Here is a tiny trained network, its code and every weight. The questions are about switching its units off for an input and a target symbol, where a switched-off unit gives its printed mean instead of its output.

import numpy as np


def w(rows, s, z=0):
    codes = np.array(rows[::2]) - 128.0
    scale = np.full(codes.shape[1], s)
    scale[-1] = z or s
    return codes * scale


def norm(h):
    return h / np.sqrt((h * h).mean(-1, keepdims=True) + 1e-5)


def f(y):
    return np.maximum(y, 0)


def softmax(a):
    e = np.exp(a - a.max(-1, keepdims=True))
    return e / e.sum(-1, keepdims=True)


def log_softmax(a):
    a = a - a.max(-1, keepdims=True)
    return a - np.log(np.exp(a).sum(-1, keepdims=True))


def net(x, mask):
    ids = ['βελμπψ'.index(c) for c in x.split()]
    T = len(ids)
    res = E[ids] + P[:T]
    u = 0
    for l in range(2):
        q, k, v = (norm(res) @ M[l].T for M in (Q, K, V))
        z = softmax(np.where(np.tri(T) > 0, q @ k.T / 3**0.5, -1e9)) @ v
        res = res + np.where(mask[u], z, O[l][:, -1]) @ O[l][:, :-1]
        u += 1
        y = f(norm(res) @ A[l][:, :-1].T + A[l][:, -1])
        res = res + np.where(mask[u : u + 8], y, B[l][:, -1]) @ B[l][:, :-1]
        u += 8
    return log_softmax(norm(res)[-1] @ U[:, :-1].T + U[:, -1])


Q, K, V, O, A, B = {}, {}, {}, {}, {}, {}
E = w([
[85,101,2,138,177,184,111,115,155],'β',
[154,177,137,87,110,123,134,130,100],'ε',
[165,109,111,122,55,143,140,96,88],'λ',
[121,111,103,153,135,150,114,165,68],'μ',
[92,129,175,114,146,170,192,121,113],'π',
[92,105,133,128,141,75,102,73,125],'ψ',
],0.0098)
P = w([
[183,162,204,57,121,183,3,100,95],'0',
[135,157,117,80,145,141,84,95,63],'1',
[114,148,117,99,122,125,131,128,94],'2',
[104,155,116,113,99,111,151,139,113],'3',
[91,166,116,118,87,93,168,147,131],'4',
[77,171,112,120,86,79,181,161,145],'5',
[68,180,112,126,81,72,193,159,154],'6',
],0.0039)
Q[0] = w([
[90,151,139,112,129,135,170,129,1],'L0H1',
[107,133,186,60,123,146,170,36,145],'L0H1',
[82,133,88,133,34,117,166,97,70],'L0H1',
],0.0062)
K[0] = w([
[110,109,3,201,186,184,62,139,150],'L0H1',
[111,166,52,85,76,117,196,104,194],'L0H1',
[79,154,72,143,195,110,153,181,146],'L0H1',
],0.0052)
V[0] = w([
[26,96,78,171,154,86,134,144,126],'L0H1',
[151,129,111,133,59,254,215,158,44],'L0H1',
[171,111,91,89,169,247,141,92,217],'L0H1',
],0.0034)
O[0] = w([
[167,85,165,118,155,156,109,117,214,179],'L0H1',
[123,59,71,103,192,137,148,190,87,249],'L0H1',
[2,132,134,101,109,144,134,126,146,94],'L0H1',
],0.0068,0.0016)
A[0] = w([
[126,136,93,169,94,119,80,106,204,75],'L0N1',
[95,77,64,81,200,122,52,135,122,31],'L0N2',
[3,103,148,135,119,76,194,145,232,235],'L0N3',
[81,144,219,181,83,132,146,112,194,127],'L0N4',
[92,162,134,42,138,73,142,150,185,90],'L0N5',
[50,88,74,127,182,138,93,133,145,145],'L0N6',
[30,119,134,109,145,144,75,143,36,45],'L0N7',
[109,140,185,89,26,217,92,191,135,247],'L0N8',
],0.0049,0.0013)
B[0] = w([
[161,108,144,161,171,154,187,144,69,173],'L0N1',
[110,182,188,105,62,128,85,99,129,225],'L0N2',
[210,140,157,229,183,144,144,130,116,254],'L0N3',
[181,189,71,75,135,153,193,118,128,186],'L0N4',
[106,98,94,167,105,133,210,159,94,182],'L0N5',
[79,117,219,114,78,114,109,123,112,233],'L0N6',
[134,146,168,121,110,135,130,155,254,230],'L0N7',
[19,73,122,77,156,140,99,126,177,204],'L0N8',
],0.005,0.0039)
Q[1] = w([
[204,160,66,131,104,180,207,177,47],'L1H1',
[69,123,170,255,176,62,182,74,137],'L1H1',
[168,70,99,186,85,71,10,72,97],'L1H1',
],0.0057)
K[1] = w([
[133,88,76,110,196,105,253,195,118],'L1H1',
[97,90,145,229,113,114,110,56,147],'L1H1',
[207,75,111,155,57,131,75,90,28],'L1H1',
],0.0073)
V[1] = w([
[211,120,167,113,131,2,159,113,108],'L1H1',
[117,167,204,105,226,95,164,179,110],'L1H1',
[115,53,121,163,128,137,167,154,71],'L1H1',
],0.0046)
O[1] = w([
[66,184,198,22,104,173,99,171,137,23],'L1H1',
[72,113,2,91,115,128,60,125,157,246],'L1H1',
[125,134,173,126,77,85,110,37,209,102],'L1H1',
],0.0054,0.0011)
A[1] = w([
[200,137,115,34,78,121,166,164,77,46],'L1N1',
[181,91,95,228,164,147,184,119,121,4],'L1N2',
[101,116,111,126,26,80,118,242,111,86],'L1N3',
[75,147,234,156,182,143,199,173,73,126],'L1N4',
[162,166,102,166,175,152,168,65,154,208],'L1N5',
[92,197,169,93,173,254,136,158,145,131],'L1N6',
[238,125,73,121,230,125,113,143,129,234],'L1N7',
[65,209,180,46,141,95,66,175,125,24],'L1N8',
],0.0047,0.0018)
B[1] = w([
[108,112,80,153,230,110,134,195,144,233],'L1N1',
[219,208,174,175,157,97,131,156,109,205],'L1N2',
[156,176,145,79,149,100,213,47,126,232],'L1N3',
[87,43,23,67,122,186,100,150,117,251],'L1N4',
[163,155,167,105,89,86,151,146,77,241],'L1N5',
[24,61,130,158,72,80,91,60,154,243],'L1N6',
[136,100,146,165,113,139,60,132,253,196],'L1N7',
[217,180,139,196,113,140,163,149,156,247],'L1N8',
],0.0055,0.0028)
U = w([
[1,64,76,129,98,148,134,65,179,189],'β',
[154,59,140,81,125,134,223,136,16,156],'ε',
[169,229,255,141,101,90,157,53,167,165],'λ',
[113,139,157,191,130,150,125,145,87,4],'μ',
[104,231,53,100,145,150,121,235,113,111],'π',
[200,59,146,122,170,169,39,206,207,128],'ψ',
],0.0059,0.0038)

Each question gives the input, a string of symbols that net reads in full, and the target symbol t.
The units are the heads (3 rows each of Q, K, V and O) and the neurons (one row each of A and B). Each row of codes is followed by its name. A weight is (code - 128) times the scale printed after its matrix; where a second scale follows, it is the last column's (O, A, B and U).
mask holds one flag per unit, layer by layer, with each layer's heads first. A switched-off unit (its flag False) gives its mean, the last column of its rows in O or B, instead of its output. The means were averaged over made-up inputs and are rounded, as every weight is.
A unit's drop is (log p(t) with every unit on - log p(t) with that unit switched off) / (log p(t) with every unit on - log p(t) with every unit switched off).
The circuit of an input: a set's keep is (log p(t) with only the set's units on - log p(t) with every unit switched off) / (log p(t) with every unit on - log p(t) with every unit switched off). Starting from the 12 units with the biggest drops (on a tie, the unit counted first), units are removed one at a time, each time the one whose removal leaves the highest keep (on an exact tie, the one counted first), for as long as the keep stays at least 0.8.
units of the circuit, in order: the units of the circuit, biggest drop first
most important unit: the unit with the biggest drop
k most important neurons: the k neurons with the biggest drops, biggest first
top k neurons in layer l: the k neurons of layer l with the biggest drops, biggest first
drop when u is switched off: that unit's drop, to one decimal
input ψ ε μ λ π ψ, target π: units of the circuit, in order : (L1N4 L1H1 L1N8)
input μ μ π μ β μ, target λ: units of the circuit, in order : (L1N3 L1H1 L1N4)
input π ψ μ ψ, target ψ: most important unit : L1N4
input μ μ β μ ψ μ, target λ: units of the circuit, in order : (L1H1 L1N2)
input λ β ε μ ψ ψ ε, target ε: top 3 neurons in layer 0 : (L0N5 L0N7 L0N8)
input ψ μ λ λ λ μ, target ε: top 3 neurons in layer 1 : (L1N3 L1N4 L1N7)
input λ β λ λ μ ε, target β: units of the circuit, in order : (L0H1 L0N8)
input ψ π β π ε μ ε, target ε: 3 most important neurons : (L0N5 L0N7 L1N6)
input ψ μ ε ψ μ ψ, target ψ: top 3 neurons in layer 1 : (L1N4 L1N8 L1N3)
input λ β ψ ε ψ, target ε: 3 most important neurons : (L1N4 L0N5 L0N4)
input μ β ψ ψ ε ψ, target λ: 2 most important neurons : (L0N3 L0N6)
input ε λ ψ π, target β: 2 most important neurons : (L1N6 L0N5)
input ψ ε ψ, target π: top 4 neurons in layer 0 : (L0N3 L0N6 L0N2 L0N4)
input ψ ε ε, target π: most important unit : L1N1
input ψ π ψ μ ε, target π: 2 most important neurons : (L1N1 L0N3)
input ψ λ ψ, target ε: 2 most important neurons : (L1N4 L0N3)
input ψ ψ λ π μ π, target ψ: 3 most important neurons : (L0N6 L0N2 L1N7)
input β ε λ, target β: top 2 neurons in layer 1 : (L1N8 L1N3)
input π ψ μ μ, target ψ: top 2 neurons in layer 1 : (L1N7 L1N6)
input ε β β, target μ: most important unit : L1H1
input ψ μ β β, target μ: 4 most important neurons : (L0N8 L1N2 L0N1 L0N6)
input λ ψ ε ε λ β μ, target β: drop when L1N3 is switched off : 0.1
input β ψ λ, target β: drop when L1N2 is switched off : 0.0
input λ μ λ λ ψ ψ λ, target λ: drop when L1N4 is switched off : 0.3
